Here is a tiny trained network, its code and every weight. The questions are about switching its units off for an input and a class, where a switched-off unit gives its printed mean instead of its output.

import numpy as np


def w(rows, s, z=0):
    codes = np.array(rows[::2]) - 128.0
    scale = np.full(codes.shape[1], s)
    scale[-1] = z or s
    return codes * scale


def norm(h):
    return h / np.sqrt((h * h).mean(-1, keepdims=True) + 1e-5)


def f(y):
    return np.maximum(y, 0)


def log_softmax(a):
    a = a - a.max(-1, keepdims=True)
    return a - np.log(np.exp(a).sum(-1, keepdims=True))


def net(x, mask):
    res = np.array(x, float).reshape(1, 7) / 4 @ E
    u = 0
    for l in range(2):
        y = f(norm(res) @ A[l][:, :-1].T + A[l][:, -1])
        res = res + np.where(mask[u : u + 4], y, B[l][:, -1]) @ B[l][:, :-1]
        u += 4
    return log_softmax(norm(res)[-1] @ U[:, :-1].T + U[:, -1])


A, B = {}, {}
E = w([
[121,143,154,136,113],'x0',
[120,105,54,167,24],'x1',
[126,141,119,130,131],'x2',
[94,108,115,251,149],'x3',
[122,130,133,128,125],'x4',
[147,130,137,133,124],'x5',
[129,129,122,127,131],'x6',
],0.016)
A[0] = w([
[117,147,157,184,219,1],'L0N1',
[141,140,131,3,77,218],'L0N2',
[82,181,67,122,135,167],'L0N3',
[130,110,54,141,1,139],'L0N4',
],0.0092,0.0078)
B[0] = w([
[146,1,144,184,97,153],'L0N1',
[184,186,74,45,114,254],'L0N2',
[204,118,228,113,119,164],'L0N3',
[44,178,39,132,61,230],'L0N4',
],0.0096,0.0097)
A[1] = w([
[82,126,122,215,169,196],'L1N1',
[128,45,237,199,246,2],'L1N2',
[202,175,150,59,181,57],'L1N3',
[160,159,166,86,194,48],'L1N4',
],0.012,0.0074)
B[1] = w([
[156,76,131,195,146,254],'L1N1',
[253,96,199,102,95,244],'L1N2',
[30,112,171,173,176,224],'L1N3',
[87,152,166,111,213,184],'L1N4',
],0.017,0.0076)
U = w([
[94,167,181,51,209,92],'0',
[215,84,189,154,143,255],'1',
[109,173,56,49,47,148],'2',
[86,94,72,254,86,12],'3',
],0.023,0.0024)

Each question gives the input, the list of numbers given to net, and the class t.
The units are the neurons (one row each of A and B). Each row of codes is followed by its name. A weight is (code - 128) times the scale printed after its matrix; where a second scale follows, it is the last column's (A, B and U).
mask holds one flag per neuron, layer by layer. A switched-off neuron (its flag False) gives its mean, the last column of its row in B, instead of its output. The means were averaged over made-up inputs and are rounded, as every weight is.
A unit's drop is (log p(t) with every unit on - log p(t) with that unit switched off) / (log p(t) with every unit on - log p(t) with every unit switched off).
The circuit of an input: a set's keep is (log p(t) with only the set's units on - log p(t) with every unit switched off) / (log p(t) with every unit on - log p(t) with every unit switched off). Starting from all 8 units, units are removed one at a time, each time the one whose removal leaves the highest keep (on an exact tie, the one counted first), for as long as the keep stays at least 0.8.
units of the circuit, in order: the units of the circuit, biggest drop first
k most important neurons: the k neurons with the biggest drops, biggest first
top k neurons in layer l: the k neurons of layer l with the biggest drops, biggest first
drop when u is switched off: that unit's drop, to one decimal
input [6,7,-1,0,3,4,2], class 2: units of the circuit, in order : (L1N1)
input [4,8,3,-1,0,-3,-6], class 2: top 2 neurons in layer 1 : (L1N1, L1N3)
input [4,-1,-8,6,7,-4,-2], class 1: 2 most important neurons : (L0N4, L1N2)
input [-6,0,-2,6,-5,4,-1], class 1: units of the circuit, in order : (L0N4, L0N2, L1N2)
input [-1,-2,8,8,1,-6,5], class 1: 2 most important neurons : (L0N4, L1N2)
input [-7,-1,2,5,-1,-1,3], class 1: 2 most important neurons : (L0N4, L1N2)
input [2,0,-6,-4,4,-4,8], class 0: 2 most important neurons : (L0N4, L1N3)
input [-5,-3,0,7,-4,-5,0], class 1: 2 most important neurons : (L1N2, L0N4)
input [2,0,8,5,-7,7,4], class 1: 2 most important neurons : (L0N4, L0N2)
input [-1,-1,-1,-4,-6,1,7], class 0: 2 most important neurons : (L0N4, L1N3)
input [7,0,-5,-1,6,-4,-2], class 0: drop when L0N4 is switched off : 1.5
input [7,-1,-2,-1,7,3,8], class 0: drop when L0N4 is switched off : 0.2
input [4,0,-5,-5,8,6,-8], class 0: drop when L1N3 is switched off : 0.3
input [6,-2,5,8,-7,2,-3], class 1: units of the circuit, in order : (L0N4)
